Below is a small trained network, with its code and all its weights. Each question gives an input and a class and asks what happens when units are switched off, that is, made to give their printed mean instead of their output.

import numpy as np


def w(rows, s, z=0):
    codes = np.array(rows[::2]) - 128.0
    scale = np.full(codes.shape[1], s)
    scale[-1] = z or s
    return codes * scale


def norm(h):
    return h / np.sqrt((h * h).mean(-1, keepdims=True) + 1e-5)


def f(y):
    return y / 2 * (1 + np.tanh(0.7978845608 * (y + 0.044715 * y**3)))


def log_softmax(a):
    a = a - a.max(-1, keepdims=True)
    return a - np.log(np.exp(a).sum(-1, keepdims=True))


def net(x, mask):
    res = np.array(x, float).reshape(1, 2) / 4 @ E
    u = 0
    for l in range(3):
        y = f(norm(res) @ A[l][:, :-1].T + A[l][:, -1])
        res = res + np.where(mask[u : u + 8], y, B[l][:, -1]) @ B[l][:, :-1]
        u += 8
    return log_softmax(norm(res)[-1] @ U[:, :-1].T + U[:, -1])


A, B = {}, {}
E = w([
[49,107,147,149,86,186],'x0',
[138,91,185,149,254,121],'x1',
],0.0085)
A[0] = w([
[98,115,128,78,108,145,153],'L0N0',
[173,140,88,86,88,105,204],'L0N1',
[75,157,165,129,116,174,149],'L0N2',
[127,154,137,89,114,137,94],'L0N3',
[88,87,81,126,125,188,56],'L0N4',
[140,254,18,14,91,96,7],'L0N5',
[144,169,63,120,66,128,203],'L0N6',
[111,123,144,129,111,131,143],'L0N7',
],0.0087,0.0013)
B[0] = w([
[150,87,115,145,110,129,144],'L0N0',
[90,134,103,91,84,139,191],'L0N1',
[158,104,104,161,172,77,169],'L0N2',
[66,109,109,132,129,137,131],'L0N3',
[176,137,151,176,140,86,154],'L0N4',
[178,254,103,66,116,74,254],'L0N5',
[150,114,126,58,153,192,214],'L0N6',
[158,116,79,135,112,103,135],'L0N7',
],0.0083,0.0071)
A[1] = w([
[71,142,165,235,234,146,222],'L1N0',
[126,149,139,102,226,97,160],'L1N1',
[141,51,101,96,187,169,104],'L1N2',
[44,122,152,170,149,98,5],'L1N3',
[47,99,97,254,108,128,93],'L1N4',
[152,203,209,134,189,82,35],'L1N5',
[133,210,157,158,167,157,7],'L1N6',
[145,93,199,119,232,108,201],'L1N7',
],0.0065,0.0013)
B[1] = w([
[111,163,84,75,108,45,255],'L1N0',
[17,101,148,88,96,208,204],'L1N1',
[146,169,43,142,140,210,151],'L1N2',
[180,228,3,163,138,14,140],'L1N3',
[242,182,232,185,38,146,167],'L1N4',
[67,93,188,142,130,205,189],'L1N5',
[142,138,160,106,89,205,135],'L1N6',
[71,27,88,61,149,111,250],'L1N7',
],0.006,0.0063)
A[2] = w([
[70,101,81,32,210,105,103],'L2N0',
[175,165,78,24,109,133,59],'L2N1',
[209,165,209,189,114,181,94],'L2N2',
[167,217,169,81,58,85,121],'L2N3',
[135,217,26,63,159,75,143],'L2N4',
[1,67,37,72,95,232,253],'L2N5',
[190,109,110,74,147,94,151],'L2N6',
[95,80,112,201,101,201,166],'L2N7',
],0.0085,0.0031)
B[2] = w([
[110,101,114,85,168,133,238],'L2N0',
[129,176,121,114,85,114,205],'L2N1',
[71,93,136,78,162,195,135],'L2N2',
[109,160,67,99,167,127,212],'L2N3',
[106,133,153,170,109,250,220],'L2N4',
[114,130,151,127,166,91,255],'L2N5',
[104,161,114,115,97,167,161],'L2N6',
[178,84,134,192,171,130,135],'L2N7',
],0.011,0.0098)
U = w([
[166,66,152,192,138,226,105],'0',
[141,119,109,186,94,23,152],'1',
[102,247,87,60,86,188,178],'2',
[37,68,138,40,197,97,172],'3',
[161,150,218,107,123,127,2],'4',
],0.015,0.0058)

Each question gives the input, the list of numbers given to net, and the class t.
The units are the neurons (one row each of A and B). Each row of codes is followed by its name. A weight is (code - 128) times the scale printed after its matrix; where a second scale follows, it is the last column's (A, B and U).
mask holds one flag per neuron, layer by layer. A switched-off neuron (its flag False) gives its mean, the last column of its row in B, instead of its output. The means were averaged over made-up inputs and are rounded, as every weight is.
A unit's drop is (log p(t) with every unit on - log p(t) with that unit switched off) / (log p(t) with every unit on - log p(t) with every unit switched off).
most important unit: the unit with the biggest drop
k most important neurons: the k neurons with the biggest drops, biggest first
k most important neurons of layer l: the k neurons of layer l with the biggest drops, biggest first
drop of u: that unit's drop, to one decimal
input [5,1], class 1: most important unit	L0N2
input [5,-4], class 1: 2 most important neurons	[L0N5, L1N0]
input [0,0], class 0: 2 most important neurons	[L0N5, L0N4]
input [5,2], class 1: 4 most important neurons	[L0N6, L0N5, L1N4, L0N2]
input [8,-7], class 1: 4 most important neurons	[L0N5, L2N4, L1N0, L2N7]
input [5,0], class 1: 3 most important neurons	[L0N2, L0N5, L2N4]
input [6,3], class 1: 2 most important neurons of layer 1	[L1N4, L1N0]
input [5,3], class 1: 4 most important neurons of layer 0	[L0N6, L0N5, L0N4, L0N2]
input [6,1], class 1: 2 most important neurons	[L0N2, L0N5]
input [6,-5], class 1: 2 most important neurons of layer 2	[L2N4, L2N0]
input [6,-2], class 0: 2 most important neurons	[L0N5, L2N2]
input [7,0], class 1: 3 most important neurons of layer 1	[L1N3, L1N0, L1N5]
input [5,-1], class 0: 3 most important neurons	[L0N5, L0N0, L2N2]
input [3,1], class 1: most important unit	L0N6
input [8,1], class 1: 3 most important neurons	[L0N5, L0N2, L2N4]
input [6,-1], class 0: 2 most important neurons of layer 2	[L2N2, L2N1]
input [1,1], class 3: drop of L0N1	0.4
input [8,-5], class 0: drop of L0N5	1.2
input [5,-2], class 0: drop of L0N5	0.8
input [4,-2], class 0: drop of L0N5	0.7
input [3,-1], class 0: most important unit	L0N5
